Each row has a hidden value. The values are split into ranges, and the band after each row names the range that its value falls in. Each part has its own value, ranges and names.
[ 204  -67  165 -102  495 -109  223  303  635 -203  168  -18   27  214
  111  -75  114   27   95 -183   96    2 -318  -50  277  249  175  234
  -41 -203 -227   62  348 -118  -64   46  301 -155   98   43 -369 -119
  -34   32 -141 -244  179  233  -74   20  238   39  103 -325]
(45)
[ 127    5   34 -174  -18 -203  -16 -318  561  152 -273  -86  -19   88
  259  -74  330  -63   17  -78   47   22 -163 -232  237  151  -68   75
  -35 -305  181 -101   54  -50   17  -61  271  -54   30  152  -82 -143
 -431  141   90  299  170  441  120  -26 -149  132 -449  -65]
(30)
[ 165   68  188 -131  442  -88  116  328  138 -162  198  180   -7  142
   99 -280   14 -141   56 -195  225   -3   17   -9  268  -70  120  306
  -44 -190 -253  176  309  -78 -282  -46  327  -77   45 -130 -432  109
  -44  -76  119  -31  157 -161    0 -116  370  116   37 -213]
(45)
[-358   81  161   57   27  144  116   77  -46   10 -117   91 -399 -545
  -63  119 -233  341 -130   72 -135  255 -219  185 -353  311   57 -188
 -105 -164  -64   56   37  102  -60 -183 -396  204  271  311  244 -334
  388  353 -137 -218  102 -619  -75  -98 -201 -212  293  203]
(34)
[ -43  111  140  108 -254  107    7 -199  236   79 -113 -450   39 -174
  -32  101  -75  405  -83   56 -362   16 -262 -119 -128   88  -67 -192
   60  128  159  100   37  -64  134  120 -502 -276  -86  437  -35 -601
  -44  528  -72  116 -154   75 -160 -259 -166 -129 -130  180]
(30)
[ 201 -311   89 -410  247   48  199  438  242 -313  206  323  465  414
  -88  -16  -99 -246  133   90  103   73   44  230  -57   54   69  207
   72  -26 -442  279  102  -27 -197   88  283 -262 -591   22  -73  116
  104 -307 -274 -169  233 -230 -434  246   92  140  333   -8]
(39)
[ 250   16   84 -370   44 -269  178 -244  -39   66 -131  -32  -59  205
   94  180  -90 -149  -24  -84  -45   -6 -154 -177    1 -138 -143  208
 -218 -298 -173   23   58   24 -371  167 -291  125  319 -243   51   40
 -111   60   36  202  -14  -40 -111 -176 -161 -174 -213  114]
(42)
[  22  -31  -40 -224  173 -246   49   61 -127  -67  147  301 -118  -69
  228   75 -313 -284 -119   71   24 -173  162  -40 -168  -25 -121   14
  -42 -361 -240 -191  111  112 -335   90   87  196   26 -225  -50  214
   32 -209 -125 -152  161 -154 -121   95  -97  102   77 -159]
(39)
[ 146  -59  123 -159  104 -227  114 -217 -269  -97  231  -26   71   27
  148  119  -86  373 -223  258 -239  -97 -195 -202 -113 -111   78  223
 -146 -215 -256  388   23  -56 -344  126 -141  196  -84 -130 -214 -310
 -427  602  211  375  314  134 -283 -182  179   64 -326  116]
(30)
[-132   -9  -34   40  -76  395  256  202  163   26   -7 -147   91 -294
  -36 -257  -67  491 -127  -37 -157  -80 -246  272 -206  313   38  -99
   97 -184  -43  135  126 -149   38  -56   55   75   43   32  332 -114
  365 -125 -201 -268   10 -350  -84  172   59  158  294   13]
(43)
[-256 -265  182  -11  275   95  302   51  111 -127  106   52   43  170
  152  -95 -219  219 -131 -261  380  -23  -68   98 -111  292  -76  -36
  173 -232  -48 -269  -65  -24  -82 -230  162  -69  321  110   59   13
  149   50 -102  -64   74  -24  115   61  147  396    4 -594]
(46)
[ 320  266   41   -1   72   69 -267  118  173  177   71  401  204   -6
  293 -246 -275 -303  -65  109  -33 -290  366 -180  -29 -137 -256  -70
 -103 -201 -162    8  274  214  -45 -114  121 -247 -178  -11 -117  -20
 -491 -172   52 -168  156 -206 -231   83 -242   58 -252  213]
(43)
[ 380 -177   89 -272  337   19  -40  113  642  415 -258  261  348  228
  393 -122  -73  146   38 -275  197  -94 -451 -210   32  266 -196   62
 -123 -428   26 -212  304  105  -86 -309  -63 -315  544  127  174 -269
 -421 -222    4 -406   58 -126  116  116 -437 -166 -132   87]
(34)
[   6  286   35  220 -487  391   22  -94  472  163 -226 -176  -57  -76
  -64   36   31   67  104  241 -222 -208  140   53   60  129 -230 -211
  -84  184   87  115 -159  146  508 -173   41 -265 -255  511  185 -119
   43  295  -76  272  -17   83 -258  158 -209   86 -266  189]
(42)
[  41    7  127 -231  218  176   -4  610  322  205  -80  135   70 -349
   60 -108 -267  106 -111   17  -94  -66 -304   18  160  319 -190  154
  -48 -208 -151  122  525  -15  -63  -67  -78  -63  -12  244  115 -175
   59 -243 -111 -494  187 -297 -181  121 -118   20  393   40]
(45)
[ 311   15   15 -381  171 -210   23 -250  521   98 -131   34   -1  429
   58   34  -72 -315  -14    4  141   42  -75  -49  -69   99 -108  -13
  -44  -12 -143 -200   55  226   11 -214  367 -247   85   89 -223  314
   58 -116 -136 -165   16  -23 -258  153 -216  -95 -105  170]
(45)
[  58  -82  123 -181  126 -162 -158  -60 -173   15   35  302  304  -56
  184  141 -320   66 -201  403 -230   30  128   34 -426  -19   91  -63
 -109  103 -130   -7   34   60 -132   32  -79 -180 -395  249  -64 -210
 -160  204 -134   83  120 -448 -410   24 -193    6   83  405]
(34)
[ 226   60   98 -135  196 -346  132 -362 -152   19  163  214   -2  197
  306  211 -294 -115  -32  195  -52 -136  -19 -120 -259   -4  -65   43
 -320 -224 -155 -209  -44  226 -259  132  213  150  300 -308 -116  384
  -76  155 -111   12    3 -285 -263  149  -40  -48 -220  144]
(28)
[ -29 -108   99  -76   15   42  315  292   23 -379  372  213   80   65
  163  -20 -254 -105  250 -267   87 -108   96 -144  187   23  -34  159
 -177 -408 -255  249   11   31 -454  174  -12  245 -123 -233  129  135
  105 -178 -133 -120  196 -333 -133   98  179  144   98 -348]
(45)
[ 112  138  -17  -72  -41   90 -313   29  258  201   81  351   25 -186
  228 -123 -198  -48  -90  306 -114 -165  134 -171  -78  136 -230 -129
  -20  -95    5   66  163  213   51 -258  244  -76 -381  157 -172 -113
 -507  101   51 -137  353  -52 -292  212 -311  127 -245  238]
(44)
[ 242  122  -24 -352    8   59   21  292  133  199   58  101    2  122
  128  116 -331 -172  123   -7  -94 -336   40  -13  155    6 -114  118
 -296   55 -198  167  275   36 -162 -107 -142  148 -109 -173  -16  163
   72 -217 -176   16   80 -295 -284  115 -275 -154   85  124]
(45)
[-294 -265  248  -43  360  115    1  178  269 -172  199  454  -54   37
   59   97  -31  -27  146  127  326  212  -38   10    6  318 -115   35
   99  -81  -31  -37  -25   99   14 -324  429 -111 -173  337 -303 -137
 -260  428   79   14  440  116  -28  173  107  328 -113 -365]
(34)
[-292  159   -5  212    8  -99  172 -362  129 -159 -137 -269 -369 -273
   69 -113   94 -126 -152 -102   56   17  134 -124   48  -13 -116  -94
  130 -319  114 -415  -57   22    9  131  225   29  269  118 -121   86
  125  186  127  190 -111  219  130 -107  193  357 -248 -420]
(46)
[ -55  -91  -65 -156  382  -49   73  -84  377  148 -294  258 -474  -68
   24  195  -37   75  -25   -2  209  213 -343   35 -227  279    8  -57
 -113 -181  -62 -292    4  275  -27 -477  -53  107  583  217  -40 -124
  164  192    7 -251   96 -244  -96   16 -404 -280   47   29]
(30)
[-280  145  208  222    1   73  259   -8 -114 -435  164  266 -497  -91
  -92 -199   38  100  -35  -74  207  247  317  348 -313   49  334 -162
   66 -164 -246  188 -329   66  -71 -290  103   64   69  112  -71  -38
  395  325  -49  143  217 -454   78 -165  225   64   63  -93]
(28)
[ -38   61  197   57  -95   25   34 -126  270  108 -247 -100   35 -165
  -53 -116  -68  228 -304  123 -103  222 -152  189 -434  234  -47 -288
  199  -82  -63   57  -35  188  189 -156 -133 -327    7  573  186 -397
  153  286 -167 -221   -2 -214 -216 -140 -225 -125   39  340]
(44)
[ 152  131   51  -87 -152 -198   78 -300  -57  -57   82   22   -1  172
  292 -179 -119 -221   -5 -259   42 -190  311 -159 -104 -240  -67  -95
  -20 -325  -28 -161 -112   43 -295   79  -22  -52  176 -265   -7  162
  -96 -106   26  197  -90 -161  143  -94  -72   61 -306  -22]
(45)
[  63  542   38  -40  127    8 -146 -198  282   97  -63   69 -595   17
   75  -93 -185 -466   36 -178  191  -57  296 -208  257  -43 -190  -58
 -226  -67  -18 -189  277  159  -32 -281   57   63  261 -153 -459  274
 -122    1   55   27   52  -89    6 -138 -194  -59 -336  -84]
(28)
[-266   -2 -198  222  -99  202  101 -322  100   95 -431    0  -77 -215
  118  174   68   78  119   12  -20 -105  121   45 -180  -62  -40 -173
 -174 -125  234 -536 -232  -46  137  -67  -17  -18  374  270  367  -22
  347  -21   11  309 -306 -236  211   60 -103  147  -37 -161]
(44)
[  85  276   63   53  -89 -115   14 -324  149  307 -236   16 -189 -196
  311 -101 -179 -199 -115  -75  -44 -125   41 -144 -171   94 -327 -223
  -83 -391  160 -461   49  290   -7   39  -89  -26  529  -74  178  122
 -165    1  -41 -112 -195 -225    6   52 -463  -70 -346  163]
(28)
[ 258  128  -63 -546 -143   66  166  324  156   40  -33  103  -30  135
  -42  -47 -309 -462  103 -172   -9 -160   85   56  192   20 -252  179
 -165 -222 -298  166  285    6 -323  111  -74  174 -149 -371  226  492
  321 -755 -318 -271   52 -407 -259  186 -240  -64  300   78]
(42)
[ 270  -98 -116 -273 -277   40  -45 -227  286  213  -46 -242  437  323
   19  170 -356  127  -14  207 -200 -200 -182 -134 -191   26 -259 -137
   -1  290    8   81  -63  217   42  -69   -4 -286 -408  312    4   59
  142  -40 -218 -143 -161 -158 -578  154 -258  -85  -24  309]
(39)
[ 110  127  231 -258 -262  -46 -176  267   37  166  -48   32   66 -328
   -8 -107 -122   24 -176  273 -337   29  -71   21  -58   55 -184   13
  150  -30  -54  353  223   -7  -46  122 -209 -251 -497  332  -47 -329
 -186  126  -20  -44  194 -124 -214  -98 -183  -45   94  444]
(39)
[ 236   88  302 -297  366 -170  178  160  355 -222   99   17   -8  503
   18  -15 -209 -305    7 -188  214   80   50    2  279  142   58  260
 -109  128 -217  -63  267 -112 -113   97  133 -277  -83  -36 -419  262
   69 -182 -329  -44   16  -42 -272  -68  109  113  108 -265]
(42)
[-111   22   -7  110   83  285  145  220 -190 -103  159  282   90  -65
   87 -228 -220 -138  -43  -80  152 -241  386  179 -224 -144 -157 -111
  112 -342 -259  -29   30   59 -149  -73    4   -3   54 -183  148   17
   13 -141   30   -1   65 -268   17   56   28  258  -50 -242]
(28)
[ 197   -2 -169 -411  -18   20 -174  179  360  220   76  109  198   -1
  111  157 -286 -191  133  227 -215 -197 -122  -73   20  169 -176  -19
 -160   87  -74  143  338  106  -97  -49  198  109 -533    3 -108  153
   29 -282 -295 -311  168 -208 -456  308 -323 -122  185  260]
(34)
[ 312   71   26 -439  225 -167   20   72  184   52   33   68  -35  378
   46  155  -94 -321   84  -15   54 -127   13  -48  176 -123  -14  222
 -214    9 -313  211  272  -19 -231  -78  -39   62 -116 -187 -331   71
 -117  -18  -59  205  177   76 -223 -110 -117 -169 -110   34]
(39)
[ 185  106  194 -204  123  -86  224 -145  271  194 -244  -98 -243  218
  -57  219 -162 -176 -118   88   78  -62 -204    3  -29   96 -362   66
  -81 -131 -227 -237   31  270  137 -102  -42 -235  570  171  -12  188
  111  220   14  -21  -70  129 -168   51 -166  -87 -185   41]
(46)
[-319  -34 -193 -130  -12  487  103  327  -56   26    4  -86 -136 -290
 -148 -290   58  362    7   18   -5  -97   -6  368   27  132  168   57
  182  252  156   81  106 -347    3 -259  230  166 -308  -79 -143   68
  343 -116   47  269   19 -350  -12  154  132  383  278 -158]
(39)
[ 305  347  136  109  -40 -304  150 -365  166  -29  -24 -289 -209   70
  231  -48 -144  263 -258   52 -327 -146  -22  -14 -244   80  306 -138
 -169   91    7 -243  -39    6   89  187 -184 -227  266    9 -210  -31
  103  246 -296   81 -272 -236 -263 -115 -165 -163  -91  287]
(30)
[ -73   28   29  261   91  -73   70 -222  185  -28  -58  111 -213   38
  225 -215  314  -25  116 -188  284  -33  136   -9  -63 -115   51 -118
  151 -279  144 -234 -232   81    6 -233  304 -129  345  105 -227 -128
 -129  302  267  323  -32  149  362 -171   97  122 -428 -300]
(30)
[-228   68 -234   93 -657  413  137  267  173  -15  144 -350  -23 -272
  -70 -253  -77  136  148 -175 -232 -320  159  296 -154  110  -79 -398
  378  107  189  154  -99 -133   87   38  -37   78 -523   16  245  -28
  620 -334 -385 -102 -188 -165  -22  110 -135  113  290 -156]
(43)
[-384 -329 -176  -60 -188  377  311  -11  137 -336   54 -183  -53  205
 -297   96  108  288  413 -225  177  184  -69  288 -152   21  245 -123
  182  354  137  102 -432 -159  -74 -264   66    8 -278  213  -40    4
  802   65 -124  248 -185 -372    1    5  181   70  302 -298]
(34)
[ -77  -94  144  142  137 -176   38   56  520  -47 -112  206  -87 -130
  130  -66   40  -59  -97  164  170  182 -107  -24  -41  348 -117  -77
  162 -212   -1 -110  -91  363  166 -168  489 -202 -126  648  -67  -98
   20  191  -84 -300  198   81 -279   78  -16  158  -32 -170]
(44)
[ 206  120  268 -217 -211 -290   88 -450  219  -94 -106  -26  -94  235
   80   76   11 -142 -172  100  -96   98   64 -110 -149   29 -105  -47
  -25 -270 -166   -6 -166   73   -8  103  -54 -272   23  150   11  -54
 -244  282  -76  224  174  230  -59  -69 -144   22 -349  223]
(30)
[ -21 -114  109 -471  150   -3  -67  387  -17  152  -14  210  -21   48
   69   83 -328 -322   71  -90  199 -108   19 -132  310  -18 -391  272
   24  -11   -7 -100  280  -43 -293  -58  -80  -49 -108    7 -192  152
  -86 -250   79   48   91  -64  -31   -2 -108  196   85 -296]
(46)
[ 108  -22   38 -166  122  -24  217 -290    7  357 -246 -246  -45  335
  116   50   53   50   41 -139  220 -201 -184  -38  108 -120 -207  162
  -74   44  130 -209  -75   67  -41 -226   17   -1  568  -98 -131  147
  -83  326  300  593 -254  100   32 -114  -74   35 -509 -124]
(46)
[  80   65  113 -179 -101 -315  141 -442   42  -94 -174 -204  -79  225
   97   43 -224 -209 -343  -87   24  -41  201 -113 -196 -113 -165 -103
   98 -224 -151 -342 -123   65 -102  141 -205 -260  185  120   40   58
   65  -13 -120  146 -118  141  -65 -186 -128  137 -190 -111]
(34)
[-150   54  -59 -120  -21  189  223  328 -110   48   58 -194  -43 -222
   14 -223 -122   21  -55 -150  -75 -265   66  308  -39   31  -12  -13
  165  -53  -14  -86  218 -240 -115  111   21  127    5 -249   56  165
  430 -300 -157   50 -163 -257   66   65   64  211  283 -208]
(45)
[ -19    3  189  119 -115  156  -36   16  211   98   14  165   33 -224
  103  -61   23  241 -122  320 -204  -55   -6   61 -315  166 -111 -210
  135 -121  -48  103 -107  184  241 -188  -18 -278 -109  397   62 -491
 -401  608  123  117  258   70 -163  122 -255   66 -292  303]
(45)
[-374  168   38   49 -176  212   17 -183 -388   66 -128 -276 -230 -189
 -140  192  -11   48  167  -84 -123   -3  198  210 -197 -320   49 -175
  -13  293  188  -54  -60 -281  -74   -5 -514   48   85   35 -111 -268
  355  419   87  708 -325 -261  299 -418   -7 -116  -56    1]
(34)
[-201  161   41   38  -56   28  285   89  -68 -115 -141   49 -203 -192
   83 -168 -122 -387   61 -323  160  -80  328  193  -28  -81 -114  -68
  -12 -419  -66 -388   -1  -25 -170  162   96   40  398 -119  320  445
  640 -518 -162  -73 -259 -485  318   30  124  180  254 -304]
(45)
[ 164 -280    7 -173  368  469  169  556  396  -16  284  347  284  277
   35 -195  199  218  419   12  148 -126 -215  173  164  183  129  256
    3  121  -68  298  119  -66   -6 -321  377 -108 -224 -193 -307 -112
 -393  195  173  162  257 -143 -243  399  -28  148 -112  -24]
(46)
[  44  183  218 -129  227  -21  -31  -45    3 -137  288   56   75  169
  145 -108 -278 -176   14 -197  110  -29  188 -215  162  -99  -54   85
 -168 -133 -186  193  313  -63 -331  -22   26   33 -106 -188 -357   23
 -245   98   21   74  191 -141  -55 -186  189  105 -208 -134]
(45)
[-125  110  -40  -33 -314  194   16 -201    4  345 -239 -242 -216 -412
   -8  -82 -138  458 -269  230 -287  -69 -245   96 -333  234 -179 -226
  146   79  265 -150  -83   95  171 -159 -172  -33  131  215  137 -134
   92  297   36   45 -139 -268 -193  101 -365   39  -75  349]
(30)
[ 153 -121  -19 -298  207 -219  -70  -80 -104 -143  222  391  132  193
  228  -57 -120 -153   89  -90  153   33  102 -215  -72 -224   54  127
 -110 -315 -199  200   49   55 -564  -91  112  142 -165 -241 -248    9
 -262  -60  134   30  269 -285  -60 -113   46  -23 -136   15]
(39)
[ 185  219  192 -445  380 -209  102  -13  471  245 -209  -38 -273   72
  150   65  -95 -116 -140  -15   21   52 -320   29  243  452   29  224
 -363 -105 -109 -129  485  -65   -8 -119  227  172  320 -100 -154  291
   23  -78 -276  -89  186  -91 -148  129 -184  -68   51  111]
(46)
[ 203  -15 -191 -235  330  247    4  219  118  223   22  172  160  166
  222  130 -207  105  278  -53  -65 -347  -80   -2   81  -12  127  152
 -403  199   36 -134  316 -181 -166 -129 -159  129  102 -371 -154   32
  -88 -180 -100  165 -123 -452 -180  179 -303 -111   59   39]
(30)
[ 150   40  239 -345 -333 -185  117 -288   82  -67 -106 -395 -172  202
  -77   53  -23  474 -253   22 -241  116 -237  -84    6   81  154  129
   41  241   52  256 -162 -261  -70   28 -422 -224 -184  255 -175 -313
  -28  401  -61  456   44  125 -174 -320  -51    7  -97  198]
(44)
[ 380  -43   64 -452  162 -244    7   25  101  101   -5  281  -98  176
  134   42   37   -4   41  138   17    9 -257 -267  243  -42  -49  435
 -245 -179 -164  339   92  112 -357 -126   89  145  -37 -132 -284   21
 -466  190  288  212  345  -33 -314  -23  -88  -84 -278  224]
(44)
[  50 -180  -51 -437  320  -44   -4  101  334  231 -160  297 -231   79
  119  105 -150  194  -19   -3  221  107 -392  -18   27  384   25  161
 -178   -8    9  -35  128   97 -166 -524  133  227  165  100 -100   49
   50  -59  -68 -181  260 -299 -214  119 -313  -94  133    6]
(44)
[ -32    6  190 -128  180  -26  182 -229 -131  309 -319 -185 -101   61
   16   46 -208  177 -290   10   90    9 -184  136 -280   41 -177  -17
   51   76   50 -380  -31  110   42 -169 -253 -213  624  160   14  -15
  120  338  105  239 -305 -239  -89 -138 -209   -5 -163   93]
(46)
[-120  122   78   91  -20 -281  -44 -531   89  -96  -81  -23 -299 -143
  186  134  -37  189 -146  134 -180  155   54  -22 -427   89  281 -291
  -88   29  134 -327 -214   26   28  -60  -19  -83  124  280 -167 -181
  139  428 -148  160  -52 -231    0 -126 -140  -91  -70  204]
(46)
[ -77 -214 -100 -202  267  178   77  425  379 -278  204  230   22 -217
  -96   50   15  142  277  150 -128  183 -342   37   67  288  176  172
  -43  -12  -63  152  229 -115 -172   76  334   56 -431   68 -252  -12
  223 -130 -160 -417  217 -351 -305  320  142   72  508  -36]
(39)
[-229 -195   39  233 -288  160  168   94  -68 -180  166   71   70 -157
   95 -148  123  587   24  152 -116  -87   52  346 -403  121  318 -215
  253   83  118  140 -445 -127  103 -139  178 -131 -324  336   91 -295
  296  312  -93  276   49 -242   60   65  173  233  134  -43]
(30)
[  74  151 -164  -42 -307  200  245   26  281 -194   86 -363  250   68
  -31 -205  -43 -150  148  -82 -227 -255  215  106  112  -40   41  -52
  -10   62  -41   61   54 -134   11  308  317  -57 -479 -123   73  398
  475 -443 -326   24 -230 -254 -290  254  163  241  181  -29]
(45)
